Here is a tiny trained network, its code and every weight. The questions are about switching its units off for an input and a class, where a switched-off unit gives its printed mean instead of its output.

import numpy as np


def w(rows, s, z=0):
    codes = np.array(rows[::2]) - 128.0
    scale = np.full(codes.shape[1], s)
    scale[-1] = z or s
    return codes * scale


def norm(h):
    return h / np.sqrt((h * h).mean(-1, keepdims=True) + 1e-5)


def f(y):
    return np.maximum(y, 0)


def log_softmax(a):
    a = a - a.max(-1, keepdims=True)
    return a - np.log(np.exp(a).sum(-1, keepdims=True))


def net(x, mask):
    res = np.array(x, float).reshape(1, 6) / 4 @ E
    u = 0
    for l in range(2):
        y = f(norm(res) @ A[l][:, :-1].T + A[l][:, -1])
        res = res + np.where(mask[u : u + 16], y, B[l][:, -1]) @ B[l][:, :-1]
        u += 16
    return log_softmax(norm(res)[-1] @ U[:, :-1].T + U[:, -1])


A, B = {}, {}
E = w([
[120,141,95,72],'x0',
[163,135,120,198],'x1',
[146,156,9,154],'x2',
[3,168,115,142],'x3',
[165,128,99,138],'x4',
[119,206,166,88],'x5',
],0.0058)
A[0] = w([
[127,123,103,100,143],'0.n0',
[133,85,98,168,72],'0.n1',
[118,67,188,123,39],'0.n2',
[129,185,131,95,158],'0.n3',
[110,100,184,114,94],'0.n4',
[208,130,139,115,111],'0.n5',
[144,162,77,142,205],'0.n6',
[235,103,71,61,199],'0.n7',
[117,187,115,61,113],'0.n8',
[131,105,116,140,62],'0.n9',
[89,5,143,89,151],'0.n10',
[128,33,106,227,5],'0.n11',
[152,66,17,72,119],'0.n12',
[145,102,189,79,129],'0.n13',
[143,59,102,156,173],'0.n14',
[142,134,175,206,151],'0.n15',
],0.011,0.0022)
B[0] = w([
[158,197,231,130,155],'0.n0',
[65,76,41,152,172],'0.n1',
[193,208,166,46,180],'0.n2',
[124,52,112,184,180],'0.n3',
[216,159,77,93,181],'0.n4',
[103,150,129,254,193],'0.n5',
[111,144,249,48,200],'0.n6',
[211,171,81,151,253],'0.n7',
[69,94,98,240,193],'0.n8',
[102,81,42,138,139],'0.n9',
[203,204,73,96,213],'0.n10',
[118,39,78,157,211],'0.n11',
[87,148,141,199,227],'0.n12',
[204,179,107,86,199],'0.n13',
[155,12,112,67,196],'0.n14',
[150,3,240,207,187],'0.n15',
],0.0047,0.006)
A[1] = w([
[27,168,2,162,172],'1.n0',
[129,64,153,201,124],'1.n1',
[163,191,100,188,174],'1.n2',
[182,123,113,159,132],'1.n3',
[63,123,172,152,145],'1.n4',
[165,54,100,114,67],'1.n5',
[151,14,6,60,6],'1.n6',
[19,207,119,83,183],'1.n7',
[74,168,110,130,145],'1.n8',
[58,216,135,146,121],'1.n9',
[28,148,38,86,161],'1.n10',
[230,186,59,180,190],'1.n11',
[36,78,189,63,194],'1.n12',
[171,223,101,133,101],'1.n13',
[209,177,233,192,253],'1.n14',
[29,249,49,133,140],'1.n15',
],0.008,0.0028)
B[1] = w([
[213,101,159,134,245],'1.n0',
[155,76,144,27,186],'1.n1',
[41,90,98,150,204],'1.n2',
[63,141,124,166,184],'1.n3',
[184,117,158,176,172],'1.n4',
[145,162,111,139,162],'1.n5',
[137,90,140,142,181],'1.n6',
[190,201,155,156,208],'1.n7',
[137,247,126,235,172],'1.n8',
[160,80,203,218,192],'1.n9',
[152,163,166,181,205],'1.n10',
[1,149,97,146,253],'1.n11',
[166,160,122,134,174],'1.n12',
[63,99,222,34,185],'1.n13',
[9,88,160,68,253],'1.n14',
[224,155,111,85,228],'1.n15',
],0.0059,0.0066)
U = w([
[126,188,73,112,3],'0',
[166,160,37,74,15],'1',
[91,69,178,152,140],'2',
[98,155,124,109,82],'3',
[193,216,171,212,188],'4',
[125,226,169,10,133],'5',
[138,38,14,188,173],'6',
[21,155,116,145,143],'7',
],0.013,0.0058)

Each question gives the input, the list of numbers given to net, and the class t.
The units are the neurons (one row each of A and B). Each row of codes is followed by its name. A weight is (code - 128) times the scale printed after its matrix; where a second scale follows, it is the last column's (A, B and U).
mask holds one flag per neuron, layer by layer. A switched-off neuron (its flag False) gives its mean, the last column of its row in B, instead of its output. The means were averaged over made-up inputs and are rounded, as every weight is.
A unit's drop is (log p(t) with every unit on - log p(t) with that unit switched off) / (log p(t) with every unit on - log p(t) with every unit switched off).
The circuit of an input: a set's keep is (log p(t) with only the set's units on - log p(t) with every unit switched off) / (log p(t) with every unit on - log p(t) with every unit switched off). Starting from the 12 units with the biggest drops (on a tie, the unit counted first), units are removed one at a time, each time the one whose removal leaves the highest keep (on an exact tie, the one counted first), for as long as the keep stays at least 0.8.
circuit, biggest first: the units of the circuit, biggest drop first
unit that matters most: the unit with the biggest drop
top k neurons: the k neurons with the biggest drops, biggest first
k most important neurons of layer l: the k neurons of layer l with the biggest drops, biggest first
drop of u: that unit's drop, to one decimal
input [-4,-8,-4,-7,7,8], class 7: circuit, biggest first => (0.n5; 1.n14; 1.n15; 1.n0)
input [8,-3,-5,5,2,-6], class 4: circuit, biggest first => (1.n14; 1.n10)
input [7,-2,1,-3,-5,8], class 7: circuit, biggest first => (0.n8; 1.n11)
input [-2,-1,-4,4,-5,-6], class 5: 2 most important neurons of layer 0 => (0.n8; 0.n2)
input [8,-6,-2,-3,2,-2], class 7: unit that matters most => 1.n11
input [-8,8,6,-6,4,5], class 2: 2 most important neurons of layer 0 => (0.n6; 0.n15)
input [-3,8,-4,-3,-5,1], class 2: top 2 neurons => (0.n15; 1.n14)
input [-6,4,-8,-7,4,-6], class 6: top 4 neurons => (0.n11; 0.n6; 1.n13; 0.n14)
input [4,5,-7,-1,-3,-4], class 5: top 2 neurons => (0.n2; 0.n10)
input [-2,-1,-4,-8,4,0], class 5: 2 most important neurons of layer 1 => (1.n14; 1.n9)
input [4,1,3,5,0,-6], class 4: drop of 0.n6 => 0.2
input [-4,-6,-8,3,1,0], class 5: drop of 1.n12 => 0.0
input [-8,7,-4,6,-4,3], class 2: drop of 1.n14 => 0.1
input [-7,2,-5,2,3,-8], class 6: unit that matters most => 0.n11
